D: [ 46 -60  28  49 -43  59  46 -41 -23   0 -27  10  36 -36  50 -45  49  56
  20  76  20  57 -14  73  16  74]
V: [ 41 -52 -56  44 -16 -65 -14  41 -55 -29  -3 -24  44 -49 -19  37  44  11
   6  43  36 -81 -52  36   4  45]
M: [-42  40  -6 -47  17 -20 -42 -11  55 -14 -19 -31 -32  58 -31 -16 -47 -18
  65 -48 -25   0  54 -40  86 -46]
U: [ 11  25 -60  -8  43 -69 -38  54 -54  22  43   4  10 -47 -45  52   1 -55
 -50 -31  26 -64 -56 -42 -50 -28]
chg D: [ 46 -61  28  49 -43  59  46 -41 -23   0 -27  10  36 -36  50 -45  49  56
  20  76  20  57 -14  73  16  74]	1, [-60]
chg V: [ 41 -52 -56  44 -16 -65 -14  41 -55 -29  -3 -24  44 -48 -19  37  44  11
   6  43  36 -81 -52  36   4  45]	13, [-49]
chg D: [ 46 -60  28  49 -43  59  46 -41 -22   0 -27  10  36 -36  50 -45  49  56
  20  76  20  57 -14  73  16  74]	8, [-23]
chg D: [ 46 -60  28  49 -43  59  46 -41 -23   0 -27  10  36 -36  50 -45  49  55
  20  76  20  57 -14  73  16  74]	17, [56]
chg D: [ 47 -60  28  49 -43  59  46 -41 -23   0 -27  10  36 -36  50 -45  49  56
  20  76  20  57 -14  73  16  74]	0, [46]
chg M: [-42  40  -6 -47  17 -20 -42 -11  55 -14 -19 -31 -32  58 -31 -16 -47 -18
  65 -48 -25   0  54 -40  86 -47]	25, [-46]

W: [-42  57  10 -25   0 -67]
S: [ 57  19  20 -17  22 -27]
A: [ 34  -9  70 -82  86  29]
P: [ 35 -32 -39  60 -46   3]
chg W: [-42  57  10 -25   0 -66]	5, [-67]
chg W: [-42  57  10 -25  -1 -67]	4, [0]
chg P: [ 35 -32 -39  60 -46   4]	5, [3]
chg P: [ 35 -32 -39  59 -46   3]	3, [60]
chg A: [ 34  -9  70 -82  87  29]	4, [86]
chg A: [ 34  -9  70 -82  86  28]	5, [29]
chg W: [-42  56  10 -25   0 -67]	1, [57]

Q: [-16 -76  41   7]
N: [ 9 30 53 17]
Y: [-48  42 -14  63]
K: [  8   2 -53   0]
H: [-30 -69  38   1]
F: [-48   1  23 -23]
R: [-23   6 -73 -11]
Z: [-34  38 -79   6]
L: [  8 -65 -53  45]
J: [  8   2 -53  45]
T: [-28  42   5 -24]
E: [ 9 30 18 18]
chg Q: [-15 -76  41   7]	0, [-16]
chg L: [  9 -65 -53  45]	0, [8]

zek: [-67  56 -45 -25 -23  36  49  40 -63   0 -53  42 -27 -73 -12  67  -4 -43
  39 -35  58 -21 -12 -42 -20 -51  -7 -73 -40  -5  30  32 -28   0 -25]
Boz: [ -1 -36 -36 -56  16  47 -26 -64 -24 -29  43 -64  19  48 -65  -6 -17 -33
  61 -66  -2 -12 -29  31 -41  14  54  55   1  49  25  58 -68 -73 -58]
zopup: [ -9 -12 -26  72 -40 -27 -26  59  43  36 -67 -29 -24 -33  -3 -28 -43 -74
  49  42 -52   2 -28 -49  58  40  73 -71 -34  31  69   0  14 -48 -20]
pakug: [-67  56  -1  31 -23  36  49  40 -63   0 -53  42 -27 -73 -46  67  -4 -43
  39 -35  58 -21 -12 -42 -20 -51  -7 -73 -40  -5  30  32 -28   0 -25]
Veki: [-16 -56  73  34  69  51 -21 -56 -16 -25  65  -5  33 -46 -13  62  53  54
  24  53  68  69   5  34  34 -10  61 -50  -2   4  24   9  15 -71 -33]
dusel: [-38  45  14 -68  69 -73  47   7  32 -47  70 -23  17  37  20 -15  -8  27
 -54 -32  55  43 -38 -38  60 -16  54  67 -65 -33  22 -54  24  47  30]
vabem: [-23 -52 -20  56  34  43  12 -41  50 -20  24 -63  48 -72 -36  25 -57  43
  72  -4 -10 -13  25  28  45  64  52  67  51 -47  30   8 -35   4   9]
Mef: [-23 -52 -20  56  34  43  12 -41  50 -20  24 -63  48 -72 -36  25 -57  43
  72  -4 -10 -13  25  28  67  64  52  67  51 -47  30   8 -35   4   9]
Feb: [-34  21 -55  63  32  27  61 -45  -8  56  -9  26  68   4 -26  31   1  41
 -14  72  50  18  73  27 -71  40 -18  14  34  20 -44   2 -39   2  42]
chg dusel: [-38  45  14 -67  69 -73  47   7  32 -47  70 -23  17  37  20 -15  -8  27
 -54 -32  55  43 -38 -38  60 -16  54  67 -65 -33  22 -54  24  47  30]	3, [-68]
chg Feb: [-34  21 -55  63  32  27  61 -45  -8  56  -9  26  68   4 -26  31   1  41
 -14  72  50  18  73  26 -71  40 -18  14  34  20 -44   2 -39   2  42]	23, [27]
chg dusel: [-38  45  14 -68  69 -73  47   7  32 -47  70 -23  17  37  20 -15  -8  27
 -54 -32  55  43 -38 -38  60 -16  53  67 -65 -33  22 -54  24  47  30]	26, [54]

tetel: [ 22  27 -15 -24  10  25   2 -10 -60  12 -11   9 -29 -14  63   5 -16 -31
 -16 -24 -18  -9  -2 -13 -47  15  15  10  14  24 -25  12 -34 -49  22 -24
 -18 -10 -36  18 -56  49 -25  -3  -5   1 -19 -23  23   9   3 -16  21 -19
 -19   8 -16  10 -30 -44]
fer: [  3 -24   7  39   5 -42  29  12 -14  33 -16  18   3  -9  25 -12 -11 -14
 -37  24  -4 -11  16   3 -10  38  14   6   7 -18 -28  41 -26   6   9 -29
   1   8  -5  -3 -20   9 -32 -16   1  -6 -26   9  15   1  38 -36   3   3
  10  44 -55 -32 -13 -17]
morop: [ 19   4 -48  -5  -6  16  24   2 -44  21  -7   2 -12  12  69  -3 -31 -23
  -4 -55 -15 -22   5  -8 -47   5 -23  -4 -19  11 -15  38 -32 -45  22  -5
  -3 -10 -35  32 -20  46 -15 -23   8 -16 -33 -12  36   5  -7 -21   5 -32
 -30  23 -33 -13 -26 -44]
Dupu: [ 16  24 -24  -7  23  -2  26  15 -55  33  16  23  -3 -10  50 -18  -9 -24
 -29   7 -18 -19   6  16 -52  -4   3  11   5  19 -30  38 -29 -42  21 -11
  -4   3 -33  18 -21  48 -48   5 -14 -21 -32  -7  26   6   0 -25  -4 -33
  -9  31 -23  -4 -45 -36]
Kebos: [ 23 -20 -25  10  18  -4   7   3 -38  63 -14  31  -4 -13  58  16  -9 -21
 -59  36 -14  -5  -4 -10 -38  50  20  22  -6   1 -45  38 -49 -27  22 -32
 -18  10 -27  -2 -49  53 -27 -19 -25 -27 -26   5  29   9   1 -43  18 -17
 -15  12 -38 -13 -29 -33]
mobe: [  0   5 -20 -19  -7  26   1  -3 -37  -9 -31 -18 -18   3  46   4 -23 -14
  12 -60 -14  -7  -2 -19 -22   8  11 -11  25   5  -4  17 -11 -21  -4 -21
   4 -16 -31  19 -14  18 -15 -22  19   7 -18 -16  17   8  18   0   8 -10
 -11  12 -22  -1  -6 -25]
mafer: [  0 -29 -53   9  20  -6  10  20 -21  61  -9  19  20   9  44  14  -2 -11
 -40  38 -21  -2 -12  -9 -22  29  11   4   3  -1 -33  51 -32 -10  -6 -27
  -5  12   4   1   2  32 -33   8 -15 -17 -29  10  14  11   5 -28  -1 -21
 -18  26 -28 -24 -19 -14]
chg mobe: [  0   5 -20 -19  -7  26   1  -3 -37 -10 -31 -18 -18   3  46   4 -23 -14
  12 -60 -14  -7  -2 -19 -22   8  11 -11  25   5  -4  17 -11 -21  -4 -21
   4 -16 -31  19 -14  18 -15 -22  19   7 -18 -16  17   8  18   0   8 -10
 -11  12 -22  -1  -6 -25]	9, [-9]
chg fer: [  3 -24   7  38   5 -42  29  12 -14  33 -16  18   3  -9  25 -12 -11 -14
 -37  24  -4 -11  16   3 -10  38  14   6   7 -18 -28  41 -26   6   9 -29
   1   8  -5  -3 -20   9 -32 -16   1  -6 -26   9  15   1  38 -36   3   3
  10  44 -55 -32 -13 -17]	3, [39]
chg morop: [ 19   4 -48  -5  -6  16  24   2 -44  21  -7   2 -12  12  69  -3 -31 -23
  -4 -55 -15 -22   5  -8 -47   5 -23  -4 -18  11 -15  38 -32 -45  22  -5
  -3 -10 -35  32 -20  46 -15 -23   8 -16 -33 -12  36   5  -7 -21   5 -32
 -30  23 -33 -13 -26 -44]	28, [-19]
chg tetel: [ 22  27 -15 -24  10  25   2 -10 -60  12 -11   9 -29 -14  63   5 -16 -31
 -16 -24 -18  -9  -2 -13 -47  15  15  10  14  24 -25  12 -34 -49  22 -24
 -18 -10 -36  18 -56  49 -25  -3  -5   1 -19 -23  23   8   3 -16  21 -19
 -19   8 -16  10 -30 -44]	49, [9]
chg tetel: [ 22  27 -15 -24  10  25   2 -10 -60  12 -11   9 -29 -15  63   5 -16 -31
 -16 -24 -18  -9  -2 -13 -47  15  15  10  14  24 -25  12 -34 -49  22 -24
 -18 -10 -36  18 -56  49 -25  -3  -5   1 -19 -23  23   9   3 -16  21 -19
 -19   8 -16  10 -30 -44]	13, [-14]

fufu: [-25  19   4 -15   4]
Gavib: [ 35  14 -52 -91   6]
pid: [-14  24   1 -26   6]
diza: [-33  15   5  -6   2]
mekog: [-39  17   8  -4   3]
vekif: [-8 -7 13 34 -4]
muv: [ -2  11  -4 -18   3]
Vilov: [ 12  -5  -5 -10   1]
kot: [-11  42  -5 -53   9]
Som: [ -5  15  -3 -25   4]
lovor: [-15  15   3 -14   4]
kov: [ 20  -7  -1 -15   0]
chg Som: [ -4  15  -3 -25   4]	0, [-5]
chg pid: [-14  24   1 -25   6]	3, [-26]
chg kot: [-11  41  -5 -53   9]	1, [42]
chg muv: [ -2  11  -4 -18   4]	4, [3]

X: [-28 -12 -30  23  13 -22 -30 -13  44  23  34 -37 -36  31 -15 -45 -20  41
 -23 -35 -18 -30  36 -28 -27  38  37  23]
C: [ 55  18  35 -47 -32 -12  -8  21  -3 -28 -40  68   7 -52  47   3 -15  -3
   1  30  38  20 -42  12 -18  14 -49 -41]
G: [  2 -46  -1 -27  57 -24 -20 -39  25  62 -13  12 -24 -17  -2 -26 -29  13
  16 -12 -12 -23   2  11 -26   7  -8   6]
B: [-36 -22 -31  18  31 -10 -20 -25  27  30  21 -42 -29  23 -27 -26 -11  26
 -10 -33 -21 -28  27 -19  -7   5  35  25]
chg B: [-36 -22 -31  18  31 -10 -20 -25  27  29  21 -42 -29  23 -27 -26 -11  26
 -10 -33 -21 -28  27 -19  -7   5  35  25]	9, [30]
chg X: [-28 -12 -30  23  13 -22 -30 -13  43  23  34 -37 -36  31 -15 -45 -20  41
 -23 -35 -18 -30  36 -28 -27  38  37  23]	8, [44]

kemit: [ 27  23  20 -12  12   4  16  58  11  37  78  -1  18 -13  16  51  34   7
 -11  31  47  21  -7  20  19  18   3  23]
Mem: [ -5  18 -15  -9  21  -5  66  37  -6  21  15  15   7 -22  16  26  31   6
   3  71  24  33  11  27  12  19  -6  18]
bedol: [ 11  17  -3  -8  14   1  16  31  10  18  32   6  14 -20   8  45   9  12
  -3  39  27  32  -4  21  13  20   1  28]
Vabeg: [ 27  23  20 -12  12   4  16  58  11  37  78  -1  18 -13  16  51  34   7
 -11  31  47  21  -7  20  21  18   3  23]
sus: [  7  14  -8  -8  11   6   5  22   8   1  20   6  22 -39  -3  33  27  10
  -6  64  17  41   4  19   6  20  -9  29]
Lop: [ 11  17 -13 -10   9   7   4  22   6   7  25   1  19 -27   5  40  32  15
 -10  46  28  32   0  22  -5  18   8  39]
sivof: [  7  18 -23  -6  13   5  12  22   0   3  12  10  12 -24   4  30  25  10
 -11  55  26  32   1  23  20  18   0  24]
febu: [  7  18 -23  -6  13   5  12  22   0   3  12  10  12 -24   4  30  25  10
 -11  55  29  37   4  21   6 -10   5  31]
chg Vabeg: [ 27  23  20 -12  12   4  16  58  11  37  78  -1  18 -14  16  51  34   7
 -11  31  47  21  -7  20  21  18   3  23]	13, [-13]
chg sivof: [  7  18 -23  -6  13   5  12  22   0   3  12  10  12 -24   4  30  25  10
 -11  55  26  32   1  23  21  18   0  24]	24, [20]
chg sus: [  6  14  -8  -8  11   6   5  22   8   1  20   6  22 -39  -3  33  27  10
  -6  64  17  41   4  19   6  20  -9  29]	0, [7]

vulor: [  3 -36 -33  -2   6 -44  -1 -38   1 -16  -2 -32 -41 -31 -21 -34 -32  -1
  -6  12   1  -8 -31 -23 -35 -40 -41 -33  10 -35]
Mepok: [  4  45  30  -7  19  36  -5  25  28  36  -2  49 -26  49 -11 -26  54  -6
  56  12   6   9  45 -20  43 -29 -25  46  27  42]
gite: [ -2 -30 -24   9 -20 -27  -5 -39 -29 -17   0 -25 -12 -44 -15 -22 -27  17
 -39  63  -4 -34 -48  -9 -22 -22 -24 -51 -27 -51]
kan: [ -7  11  21 -12 -19  15  -9  12 -19  19  -7  15 -15   7  -4 -16  15  -1
 -13  73  -7 -34  10 -18  16  -6  -9  10 -24  10]
lome: [-10  48  45  -8 -19  53   0  44  -9  35  -4  41  27  42  14  21  42 -21
   8   6 -14  -7  45  17  44  24  24 -68 -21 -69]
zusim: [ -2  15  17  -8  -5  24  -3   6  -6  22  -5  20 -21  14  -8 -17  18 -11
  12  46   0 -33  13 -21  21 -13 -18  14  -6  17]
mamat: [  3 -36 -33  -2   6 -44  -1 -38   1 -16  -2 -32 -41 -31 -21 -34 -32  -1
  -6  12   1  -8 -31 -23 -35 -40 -41 -33  10 -23]
Satok: [10 24  6 10 25 20  7 10 29  6  4 28 -4 23  5  3 33 10 33 -8  9 38 21  0
 22  1  3 20 36 21]
Zipu: [-10  48  45  -8 -19  53   0  44  -9  35  -4  41  27  42  14  21  42 -21
   8   6 -14  -7  45  17  44  24  24  46 -24  44]
mital: [  9 -26 -36   0  19 -32   4 -39  21 -14   3 -19 -44 -17 -21 -33 -16  -2
  23 -11   7  16 -21 -20 -25 -42 -42 -27  28 -24]
chg lome: [-10  48  45  -8 -19  53   0  44  -9  35  -4  41  27  42  14  21  42 -21
   9   6 -14  -7  45  17  44  24  24 -68 -21 -69]	18, [8]
chg Mepok: [  4  45  30  -7  19  36  -5  25  29  36  -2  49 -26  49 -11 -26  54  -6
  56  12   6   9  45 -20  43 -29 -25  46  27  42]	8, [28]

lese: [-36  18 -24   6   9 -24  -5]
Guz: [ 33 -34  56 -41   9   6 -16]
modo: [-56 -27 -20 -29  10   5 -11]
pes: [ 58  35  44  33   1 -30 -27]
Gifum: [ 58 -14  79 -10  41 -48 -76]
chg Gifum: [ 58 -14  79 -10  41 -48 -75]	6, [-76]
chg lese: [-36  18 -24   6   9 -23  -5]	5, [-24]
chg Guz: [ 33 -34  57 -41   9   6 -16]	2, [56]

vopab: [ -4  39   6 -12  23]
Neve: [-13 -66  -3  -1  71]
vegiv: [ -4  40   4 -12  21]
regu: [  2 -31  -6   7 -18]
ler: [ -5   8 -14 -53  23]
butur: [ -5 -95  16 -65 -35]
Fibo: [-1 -3  2 -3 -4]
zop: [ 0  2 -4  0  1]
ger: [ 1 36 -5 23 10]
Siben: [ -3  24   4 -10  13]
Tozod: [-3 -9  0 -8 -4]
chg ler: [ -5   9 -14 -53  23]	1, [8]
chg zop: [ 0  2 -4  0  2]	4, [1]
chg zop: [ 0  2 -4  1  1]	3, [0]
chg zop: [ 1  2 -4  0  1]	0, [0]
chg zop: [ 0  3 -4  0  1]	1, [2]
chg Neve: [-13 -66  -3   0  71]	3, [-1]

